Each row is followed by its class.
-81 51 60 -267 -34 -266 -121 -82 73 -86 -177 8 90 -134 -59 -115 -245 231
 92 -177 6 79 204 67 -57 -297 -243 117 25 55 -168 19 6 38 -29 -80 -175
 25 -177 169 98 -195 268 -> Q_280
-29 190 -169 100 -52 200 -81 49 93 -47 -215 126 -102 -214 128 3 85 3 2
 -21 152 -170 -9 108 -134 -1 -72 60 -164 12 -108 26 -64 46 -208 89 -66
 129 39 218 -65 -116 120 -> Q_898
-153 35 17 -206 -106 105 106 -231 398 -215 113 202 -164 -304 18 118 -51
 -206 93 348 142 -213 -43 209 -158 130 16 13 -209 -159 12 186 -112 84
 -163 362 -167 -34 -2 -398 65 146 -131 -> Q_787
165 171 134 -147 118 -113 9 -14 113 16 -88 138 13 135 -1 -92 -155 -15
 -113 -109 -58 -42 45 -128 122 -59 -160 89 144 -50 12 103 -25 -15 -55
 -69 -99 -102 99 181 124 -22 82 -> Q_437
-151 -333 -58 -11 -481 196 27 8 70 86 33 84 -223 70 25 135 -339 123 92
 -250 -25 -413 -238 -21 58 239 160 77 -504 194 350 327 -100 -168 142 -59
 -291 498 -287 -64 -100 -219 522 -> Q_749
-243 -38 -213 -22 -256 287 -159 22 227 30 -178 147 -87 -362 107 109 -44
 148 222 -83 257 -419 102 293 68 230 -162 -123 -237 16 -125 -24 29 -166
 -246 238 -227 269 90 0 125 -276 -67 -> Q_827
-17 -63 -18 -38 -48 238 30 -42 -30 -80 -34 -71 -166 -185 -41 64 -196 1
 33 -35 78 -84 74 183 -19 -64 -79 -72 -76 26 -51 -96 109 -130 51 179 19
 152 -52 34 36 -124 -230 -> Q_898
149 279 175 -183 140 -500 5 172 321 90 129 39 149 218 -92 6 -9 -1 -240
 21 -310 -256 181 -70 -33 -28 -393 179 114 222 78 218 -250 170 -183 56
 -318 81 -55 -171 -2 -127 172 -> Q_784
-4 183 55 -80 40 -105 -59 -6 101 -57 -159 37 67 96 -41 -86 -2 -77 -87
 -38 -30 -15 41 -163 -119 -10 -98 50 151 34 86 92 -15 45 -1 12 -144 -56
 40 77 134 -78 43 -> Q_672
22 -238 -92 139 -218 208 -191 -174 -298 -127 -178 114 -311 -32 151 -210
 -243 -101 65 200 16 -101 -19 -72 -212 208 -185 -235 45 265 -75 -136
 -269 -107 205 96 11 20 -282 140 87 -175 315 -> Q_437
-122 223 149 -141 83 -266 -5 58 41 -114 -175 -56 101 46 -91 -226 -73 -58
 -74 -97 -41 -17 134 -117 -170 -66 -17 124 71 20 80 48 31 102 8 32 -200
 -44 82 96 87 -91 -23 -> Q_787
-168 120 -14 -50 -35 164 -3 -45 229 -170 -35 -260 -60 -209 -1 41 32 -144
 22 -82 147 -282 -12 477 -31 -147 -86 70 -275 -127 -3 120 0 -19 -285 142
 -216 38 -107 -11 -121 -46 -23 -> Q_137
178 -68 -161 114 -72 37 -39 -64 35 5 -38 62 8 7 3 -81 152 245 82 135 108
 200 94 6 -154 89 -70 -89 66 81 217 -55 202 -73 157 61 -131 22 -277 138
 13 10 127 -> Q_586
13 112 -157 100 -7 324 -166 -163 110 -78 -136 -138 -58 -110 -216 165
 -128 -237 -28 36 -56 -155 112 69 103 65 268 -162 -52 138 -72 61 7 -88
 116 234 -207 -54 56 118 59 -96 134 -> Q_586
-436 447 144 -333 158 94 -207 86 205 115 -348 218 72 -62 101 69 139 -208
 73 -130 -110 -252 60 16 166 -133 -90 127 237 -15 -263 85 -112 150 -394
 222 -195 -235 214 -84 53 -100 -394 -> Q_437
-104 287 -54 -41 7 -119 -37 -40 -66 -140 -184 179 100 15 -11 90 -3 17
 -147 -30 -25 -18 20 -7 -41 -36 -136 19 135 36 12 4 19 77 -182 45 -58 18
 53 -38 131 -129 86 -> Q_787
105 244 -49 -133 -65 57 -235 -165 45 -149 -255 -71 122 -279 -75 340 -230
 9 -60 -27 0 -51 39 -88 -158 -135 -200 44 116 92 54 192 45 107 -170 -14
 -370 -30 226 -6 39 16 -149 -> Q_310
117 -102 -188 128 -110 220 16 -51 -31 -7 -83 -117 -175 37 5 -92 -86 -111
 -63 123 155 -81 -32 -58 -7 99 -66 -35 -39 31 84 59 6 32 69 149 -141 -24
 -16 141 -16 -45 172 -> Q_310
154 145 2 -15 132 -116 -43 -28 74 99 -97 173 -79 200 -39 -239 164 -22
 -99 37 12 140 69 -370 -24 12 -214 75 265 118 118 50 -11 -87 72 111 -122
 -151 -43 37 97 -31 109 -> Q_672
139 341 -86 -213 -51 -212 -90 -48 77 73 -262 28 32 -215 -163 -12 108
 -357 -303 -293 -109 63 239 -299 42 -241 -157 230 -83 -57 -38 135 77 42
 -122 107 -233 -238 225 153 -32 -68 -62 -> Q_280
375 144 -73 -46 -50 -63 -79 56 273 -67 -7 341 79 -295 -55 227 -104 73
 -106 -397 -217 -160 -18 -128 -54 -61 -138 -31 80 -175 10 189 -50 84
 -139 -32 32 82 -147 -71 -288 73 -34 -> Q_167
13 270 -50 98 -76 41 -106 92 56 -106 7 -135 -157 -105 42 -37 71 -46 -96
 133 105 -232 11 183 -149 69 -128 8 -207 6 14 115 -37 99 -54 262 -247
 -12 -131 29 -78 -124 54 -> Q_784
-119 39 18 -134 52 296 -105 -86 724 72 -96 46 -278 -257 -93 24 145 -251
 602 -113 320 -594 -189 240 26 -180 101 206 -38 -59 -258 -97 290 -88
 -310 135 -327 225 273 -274 -30 153 -147 -> Q_167
14 -48 368 -181 272 -133 -22 -9 5 -84 -303 127 88 -244 13 101 -462 -135
 -67 -294 -159 -233 117 -175 -287 -116 276 164 -29 46 -92 25 -37 275 81
 22 173 183 77 41 -57 12 -200 -> Q_310
55 302 -122 -165 -211 47 -5 -26 343 138 -304 148 -110 -120 -11 176 31
 -42 164 36 64 -241 -71 -303 -8 -77 -259 108 180 62 -96 68 67 74 -477 85
 -277 117 344 -218 127 33 -88 -> Q_458
332 246 -31 -61 42 151 -89 -56 64 -235 -437 -45 109 59 -290 -133 30 -95
 -484 -85 207 -28 55 -392 -101 -153 -408 14 294 -38 87 112 -26 -59 -118
 -124 -133 34 47 266 244 -245 178 -> Q_437
50 318 215 -194 -47 -65 -105 -54 102 -17 -282 21 22 244 58 -102 39 -108
 -10 -98 -97 -178 -172 16 -193 -190 -37 186 6 7 87 74 117 34 -145 -137
 -169 -79 80 133 120 -17 8 -> Q_749
-296 78 -55 -56 -18 253 -22 -47 -140 -154 -212 266 -126 -204 -47 213 -59
 130 180 -75 219 -186 -153 243 52 -67 -139 115 -110 111 75 14 39 -29
 -169 293 -156 77 -62 26 54 -194 112 -> Q_787
-106 227 12 -165 59 -330 33 -149 12 -14 -113 -240 157 -91 -8 -7 -33 -97
 9 39 -15 -14 110 158 -68 -97 -131 132 -144 76 20 -15 133 -37 -182 23
 -144 -86 358 20 221 29 -240 -> Q_586
-359 25 -135 59 -143 217 101 155 189 -150 -175 -173 -128 -231 -36 122 98
 132 217 207 159 -206 56 43 -50 82 85 18 -136 -41 77 25 165 -112 -240
 327 -343 131 -77 -9 28 -116 142 -> Q_784
-67 535 -39 -122 -295 173 0 40 -74 -260 -352 -57 92 -173 -236 159 -16
 -238 -57 -62 -157 4 93 -115 -229 -108 10 147 -60 28 118 -8 70 153 -84
 187 -270 -173 302 -58 22 -37 36 -> Q_167
-221 152 -217 243 -102 95 -143 -75 -150 -143 -333 158 -127 -423 242 -164
 133 -17 173 -285 222 -126 125 202 -315 -298 68 156 -174 -166 -160 -191
 96 104 -92 377 64 114 -31 309 -237 -97 -169 -> Q_898
-147 335 -187 72 24 149 -151 36 97 26 -15 -6 22 -270 117 -56 160 70 33
 -104 144 -183 73 437 -132 34 -139 3 -359 -8 -159 15 -149 -65 -373 84
 -120 137 89 182 69 -138 -8 -> Q_310
35 271 -219 161 -284 479 73 111 331 225 176 -218 -298 311 71 229 378 37
 227 185 -10 -167 -387 118 125 -10 230 -104 -51 106 -155 220 222 6 -147
 -46 -152 276 -262 63 123 -260 70 -> Q_749
-27 309 41 -38 2 168 -52 63 193 12 5 -54 -103 48 -88 -89 140 9 229 34 -3
 -217 83 283 -9 -51 31 10 10 85 -83 36 36 84 -132 290 -288 -28 -102 24
 70 -205 104 -> Q_458
90 224 -102 -92 -19 169 9 121 193 -108 -189 -8 -76 45 123 -180 41 230
 153 -112 -128 -35 43 -142 -227 123 99 -113 201 -58 -183 101 222 -42
 -174 -64 -20 -25 -100 209 36 -176 -138 -> Q_672
15 113 39 -156 -193 -90 -74 -130 -75 -108 -232 118 92 -116 -258 149 34
 87 127 59 50 29 -13 -196 -36 -281 -241 224 -21 47 105 1 38 -15 -86 129
 -336 -48 24 -20 100 -11 182 -> Q_458
-119 238 -99 30 -152 303 -46 137 343 -66 -283 7 21 222 91 -71 230 90 172
 124 -14 -330 -34 185 -64 154 85 14 -54 20 -35 39 125 -100 -152 146 -294
 -4 -42 8 -15 -124 142 -> Q_137
591 -141 41 -54 -530 -130 -138 86 176 -96 -191 55 -89 -276 -94 338 -434
 -191 -138 -15 -254 121 242 -781 -2 -359 -290 -194 304 -314 -80 289 -218
 75 62 40 -18 -230 380 178 -19 -58 116 -> Q_787
-14 -45 -103 121 -107 18 51 98 47 -105 -154 -174 -61 -82 -142 -56 -24 30
 75 130 56 -122 -73 -1 40 83 126 -72 -53 -6 56 -101 155 -70 34 16 -203
 124 -36 192 -64 -74 164 -> Q_827
16 -58 -57 -81 -140 142 -7 42 308 -94 -94 -15 -117 -200 126 -142 -41 -82
 71 -228 29 -247 72 122 -187 132 -82 -52 -67 -26 -23 101 32 -33 -18 93
 22 126 -219 -128 -106 -128 21 -> Q_827
313 149 56 62 -230 -416 158 -125 -206 -89 -40 -175 -51 -90 -220 74 156 8
 -61 305 -216 339 187 -246 -186 -260 -227 43 99 434 281 20 58 -5 3 113
 -177 63 -61 -276 173 -290 535 -> Q_137
118 657 -186 234 98 55 149 286 168 116 -465 130 191 154 -273 -56 899
 -133 -82 121 -75 -48 108 -201 40 109 253 219 -36 95 21 -384 656 -39
 -189 265 -413 74 -134 89 -47 4 108 -> Q_827
-166 120 12 14 103 250 -66 76 261 -36 118 -189 -119 -351 -38 -10 101 -60
 202 -15 233 -309 -136 344 -104 140 17 -19 -218 -11 -13 17 -79 -134 -178
 49 -251 119 107 72 88 -86 -166 -> Q_280
-112 -192 81 -65 15 26 -63 29 102 111 -10 -155 -165 -125 138 -45 -122 61
 255 -45 34 -269 -120 275 -45 -12 128 13 -139 55 -63 -46 148 10 65 100
 35 148 -62 32 -1 -171 -192 -> Q_310
136 -102 -18 78 -29 133 169 -7 53 -263 -42 -10 -251 63 61 -49 135 -60 8
 340 0 -224 -78 148 -181 167 149 -113 149 105 73 28 246 134 28 197 -55
 158 -320 -170 -161 -227 85 -> Q_787
-65 -92 -85 6 160 203 81 62 313 -126 44 34 -142 -33 21 -20 -140 -78 137
 -194 93 -258 -32 25 -101 103 108 28 -10 -171 -38 136 14 4 -38 226 -3
 -46 -171 44 -67 80 -34 -> Q_787
-205 72 -112 -66 -63 257 -48 -50 255 -64 -161 -1 -71 -109 174 -61 -173
 131 217 -100 -20 -240 123 214 -2 90 143 47 -120 -119 -152 68 -26 -72
 -148 285 -113 -129 72 204 2 -99 -43 -> Q_672
-77 133 14 -145 -95 -165 -60 -82 9 -111 -180 -38 115 -185 25 1 -72 -33
 47 -107 -64 -29 57 -28 -173 -100 -112 144 -16 88 46 78 58 105 -44 -15
 -183 27 112 -61 26 -71 27 -> Q_310
-20 97 -200 110 -45 279 59 54 185 -21 -59 -16 -179 -196 -4 -8 116 -6 125
 85 92 -185 -21 187 -110 156 77 -71 -176 55 -115 -4 85 -1 -113 244 -38
 101 -134 5 -33 -41 -30 -> Q_784
-36 234 15 -73 48 -149 -143 -17 69 73 -141 347 60 -11 71 -11 149 -131
 -29 -8 36 24 35 -14 -44 -19 -199 -16 61 12 -32 26 -18 -24 -104 -22 -2
 -49 162 -102 92 80 -74 -> Q_167
166 330 -41 18 46 5 122 -97 147 -21 -130 -4 -102 90 120 -88 193 -351
 -128 154 -28 140 -91 246 -125 -117 98 -19 -80 -63 -103 0 254 210 150
 114 204 -183 -136 65 -61 181 -237 -> Q_749
-89 196 87 -171 76 261 -140 -49 454 102 -144 30 33 -123 -16 -38 30 76
 379 -53 207 -315 39 341 75 -48 104 137 -304 -97 -239 193 45 -70 -296
 133 -392 -45 46 51 9 150 -82 -> Q_458
78 288 22 -39 -234 -82 56 242 273 -49 -114 98 50 39 37 72 170 96 -53 82
 -107 -96 -106 -210 -167 -50 -120 128 105 -237 129 -10 -51 237 -234 68
 -108 -22 -31 43 -4 -70 189 -> Q_672
221 -626 204 -35 -101 55 49 -141 -47 307 635 -237 -232 191 473 -175 -136
 208 -2 382 162 269 21 277 116 141 -660 -40 -189 352 44 505 -588 -32 356
 -199 35 74 -553 99 -78 -141 26 -> Q_672
122 337 -55 481 302 220 57 348 75 169 -41 223 -183 72 174 195 122 374
 251 61 -52 -241 -322 -191 276 415 224 -90 342 190 -36 -231 214 79 -71
 84 -135 144 -249 281 -7 -73 407 -> Q_167
133 140 86 213 -93 -112 -252 300 -130 -117 -332 -190 30 62 91 170 -50
 565 160 198 -86 -417 -84 -212 73 320 214 -64 -6 210 -91 -32 433 9 28
 -11 -554 201 -283 170 -40 -452 415 -> Q_672
26 329 6 -109 -95 -94 -76 23 99 -78 -284 101 53 -48 -134 71 -8 -30 -17
 -46 -16 -125 61 -356 -128 -123 -93 207 25 -36 -71 -3 -22 133 -196 122
 -195 -48 134 -34 104 -16 206 -> Q_458
-187 27 -132 41 140 101 -31 -103 49 -73 -240 273 30 98 183 -257 150 -27
 106 -27 217 -141 146 375 -87 209 128 4 -140 62 -34 58 196 -53 95 250
 -15 -26 -89 69 14 -74 -25 -> Q_827
40 201 -160 -77 55 -277 -41 -142 -120 -141 -366 342 -10 -413 -71 -201 59
 -186 -135 -33 -71 28 23 -240 -144 68 -48 53 116 83 14 -66 -96 161 -84
 117 -12 -226 319 138 -36 -89 61 -> Q_280
208 262 -45 70 -499 64 -101 139 -163 -255 -1 -91 84 128 -64 586 -259 166
 27 174 -236 -335 158 21 -95 141 -11 24 -169 49 6 -79 267 248 63 267
 -530 51 -126 28 101 -284 289 -> Q_827
-78 268 68 -218 97 -246 -44 -37 179 -165 -155 141 168 -8 -40 219 -121 78
 59 31 -95 -227 30 -152 55 3 6 110 346 -120 -202 -183 276 290 -295 -54
 -274 8 238 -111 103 31 -154 -> Q_672
-30 227 -89 -145 -151 142 -79 51 156 -183 -99 -153 -137 -380 -90 282 -15
 -63 106 63 0 -120 -65 -17 45 106 -86 -140 -101 53 -102 300 223 -31 -61
 135 -290 -119 -20 5 159 -223 -35 -> Q_784
140 194 -32 -18 -145 114 -218 -5 206 216 -278 102 143 56 -143 -108 177
 263 -94 2 175 -78 190 -53 -13 -289 -339 145 -116 36 -31 59 -265 -102
 -388 74 -321 116 60 29 -12 -43 167 -> Q_749
-56 249 54 -89 -56 -6 -219 -81 -55 -67 -208 300 39 -120 -104 93 -20 -37
 -67 -160 -12 -186 36 -85 -84 -51 -181 113 101 63 158 -101 -25 193 20
 255 -302 -70 56 200 141 -177 -50 -> Q_749
-97 348 -2 -101 140 -69 96 171 -47 -152 -30 -85 159 -121 -192 493 -330
 63 21 -261 -252 -193 311 -228 86 133 -125 117 198 240 105 -18 209 1
 -146 266 -421 8 356 -164 242 -187 -51 -> Q_898
-123 313 -17 109 69 420 -62 233 407 200 -32 24 93 -224 3 -177 272 -130
 259 -572 160 -72 135 378 -226 31 341 52 -252 -118 39 30 13 -38 -231
 -113 -159 175 62 85 -116 173 9 -> Q_280
335 36 299 -89 1 39 -23 -119 140 28 250 -56 -301 -232 113 -89 -246 -200
 183 128 154 -253 -296 188 -163 61 -388 106 -17 206 -67 -49 -241 245 157
 -16 -103 11 18 -298 -73 149 -124 -> Q_280
-183 100 -26 0 -147 -155 109 168 143 -26 -170 -290 214 49 22 57 -123 194
 132 -175 81 113 -16 41 -104 -319 -12 82 -99 -178 43 177 110 -104 -46
 -117 -21 124 21 74 87 12 17 -> Q_280
132 408 5 123 -102 -217 -325 209 163 62 -79 -124 117 -274 5 67 276 178
 -8 -145 55 35 -111 -115 -446 -395 -58 400 -317 -293 -203 -330 21 276 40
 76 130 -79 -171 103 -218 236 -170 -> Q_784
58 63 -34 78 -85 144 -122 225 269 -62 11 -50 -212 19 110 -166 217 -28
 138 104 204 -254 11 63 -244 46 -45 -122 -45 -62 -162 229 -32 51 -232
 -63 -153 153 -77 27 -51 -153 228 -> Q_784
-4 428 81 -59 23 11 -58 102 137 49 -121 -64 175 18 -49 -21 126 -46 -118
 -19 -59 -4 162 65 -57 -195 -113 107 -103 -93 -63 55 -165 98 -195 103
 -150 -106 78 288 63 -24 -45 -> Q_586
46 82 26 -144 -257 -128 -78 -106 -28 -30 -141 0 15 12 -66 26 -5 -72 -109
 91 52 107 -59 -269 -77 -91 -175 119 39 20 166 110 -28 69 -57 -137 -183
 -54 86 -83 92 -13 217 -> Q_827
-171 295 -209 50 -260 41 -49 12 111 -183 -129 38 -41 -197 0 53 -109 293
 282 -80 183 -227 -113 -53 66 123 214 -78 -27 -174 -181 65 297 145 -104
 60 -279 190 34 -3 86 -157 122 -> Q_458
-18 317 -61 -167 -93 73 -120 -33 85 -83 -70 167 -27 31 -224 -171 229 146
 -33 253 65 -201 148 215 39 -137 -332 245 -8 62 110 -75 -134 107 -245
 387 -564 -120 142 164 19 -321 289 -> Q_310
308 120 -62 -34 -234 167 -138 29 362 144 -231 -6 -48 -98 -124 219 301
 -340 -140 -58 174 -202 134 -41 153 -237 -603 261 -79 0 185 28 -26 -2
 -304 313 -404 -226 78 -212 -62 8 424 -> Q_137
111 345 -115 -104 22 -287 -226 -222 107 -67 -374 559 143 -212 87 -131
 296 -58 -184 -239 -130 83 105 -45 -54 -147 -211 -4 252 -19 97 192 26
 -31 -99 150 100 -233 71 8 42 -202 81 -> Q_167
-71 9 -153 160 -101 172 9 20 221 -45 24 -30 -49 -141 17 76 140 -70 41
 120 118 -208 -98 106 -1 101 -74 -31 -20 -74 51 -11 -92 46 -34 259 -122
 74 -82 -39 -47 -47 -30 -> Q_672
-59 34 -86 140 11 136 37 115 236 -247 -165 -66 -49 -104 -85 64 94 20 108
 228 87 -315 -18 76 -117 81 55 -71 150 -36 69 -43 92 81 -68 360 -241 94
 -105 -75 -101 -136 46 -> Q_672
219 328 110 -141 -64 -105 -112 -96 -143 -312 -224 240 110 197 -202 149
 -254 -165 -154 -144 -223 -208 93 -177 -91 -161 -209 98 199 -80 85 -32
 26 63 -114 135 -280 -224 64 43 199 -62 320 -> Q_437
18 7 -79 87 -172 91 99 125 -88 -162 -297 -91 -179 118 -38 -15 -179 -58
 70 -50 -85 -231 -140 -226 -34 81 287 -6 -29 42 -4 86 292 67 147 135
 -133 55 -145 143 -104 -185 181 -> Q_787
293 311 -33 -122 -195 -226 -47 10 -68 8 155 -82 -143 53 -197 289 108 -53
 -159 334 -237 9 23 -14 16 -232 -543 -19 -83 141 2 146 -67 -99 -260 301
 -247 -200 -189 -303 101 -108 123 -> Q_784
149 -150 66 36 -86 278 -235 45 69 10 -179 240 -244 -29 245 -72 -151 102
 212 -66 236 -228 70 -43 -282 -62 50 -3 -214 -87 -374 156 -6 64 21 15 47
 149 -189 236 -137 23 -33 -> Q_784
-33 134 116 -190 -22 35 -104 -114 -48 101 -390 215 -1 -36 -4 30 45 -163
 -50 -125 122 -78 42 -72 7 -221 -289 92 -31 111 3 205 -49 -126 -323 30
 -118 36 217 73 229 -162 -49 -> Q_672
75 60 -237 163 -45 309 11 118 95 43 17 -16 -74 -88 -45 52 -130 32 -18
 -187 37 -142 168 20 -27 171 -10 -120 -53 -8 -37 17 -95 -9 -51 258 -37
 63 -89 156 -14 -81 -27 -> Q_827
36 461 25 -47 -42 -7 -104 102 35 -134 -318 -45 69 -230 -114 130 58 -181
 -194 -6 90 -111 17 -114 68 -111 -261 72 -114 -70 -19 165 -46 21 -229 94
 -327 -121 185 140 93 -110 109 -> Q_437
217 238 -54 124 -303 119 -272 114 -15 -295 -357 165 -76 -625 87 236 353
 -19 57 475 113 -248 -66 237 -477 -25 -149 -175 -439 34 -208 188 -177
 106 -262 327 -89 22 -49 -107 -194 -242 -23 -> Q_787
190 262 76 -238 120 -148 -94 -188 262 -15 -117 39 32 -65 -133 -99 -67
 -64 -10 58 89 52 127 -103 -76 -226 -156 270 92 -7 -9 92 57 164 -146 -2
 -393 -203 245 110 42 165 9 -> Q_898
151 -3 -2 -129 -153 18 -182 -88 142 -1 -189 129 0 -117 -94 -68 11 -129
 -91 11 36 -77 17 -98 -95 -67 -95 34 -95 -40 -73 -73 -71 65 69 9 23 -21
 17 -49 -63 27 73 -> Q_586
213 209 -48 20 207 203 -54 -37 153 -40 -5 250 -180 -210 133 31 175 -175
 -45 13 103 -118 80 255 -19 58 -255 -127 94 121 -148 224 -156 60 -143
 321 151 -117 61 -229 -57 -164 -108 -> Q_672
119 135 -50 -124 -346 101 -20 15 149 3 -330 -18 84 248 -95 36 -44 99 -72
 -30 -91 -10 -9 -285 -88 -35 -14 66 97 13 212 96 209 -79 -39 -125 -281
 91 -70 38 163 -107 216 -> Q_437
105 99 132 -156 8 -184 -30 -63 61 -139 -139 132 -27 28 -214 5 -141 -49
 -111 54 -73 -46 -60 -254 62 -138 -190 99 133 63 26 10 -124 43 3 -15
 -112 -92 68 -42 70 -71 348 -> Q_137
-4 216 129 -233 114 -123 -286 -45 211 -172 -430 219 75 -164 -63 -103 -73
 -209 -147 -122 147 -109 56 65 -78 -217 -279 148 34 -87 32 61 -71 64 -85
 -83 -243 -141 125 239 -38 42 186 -> Q_437
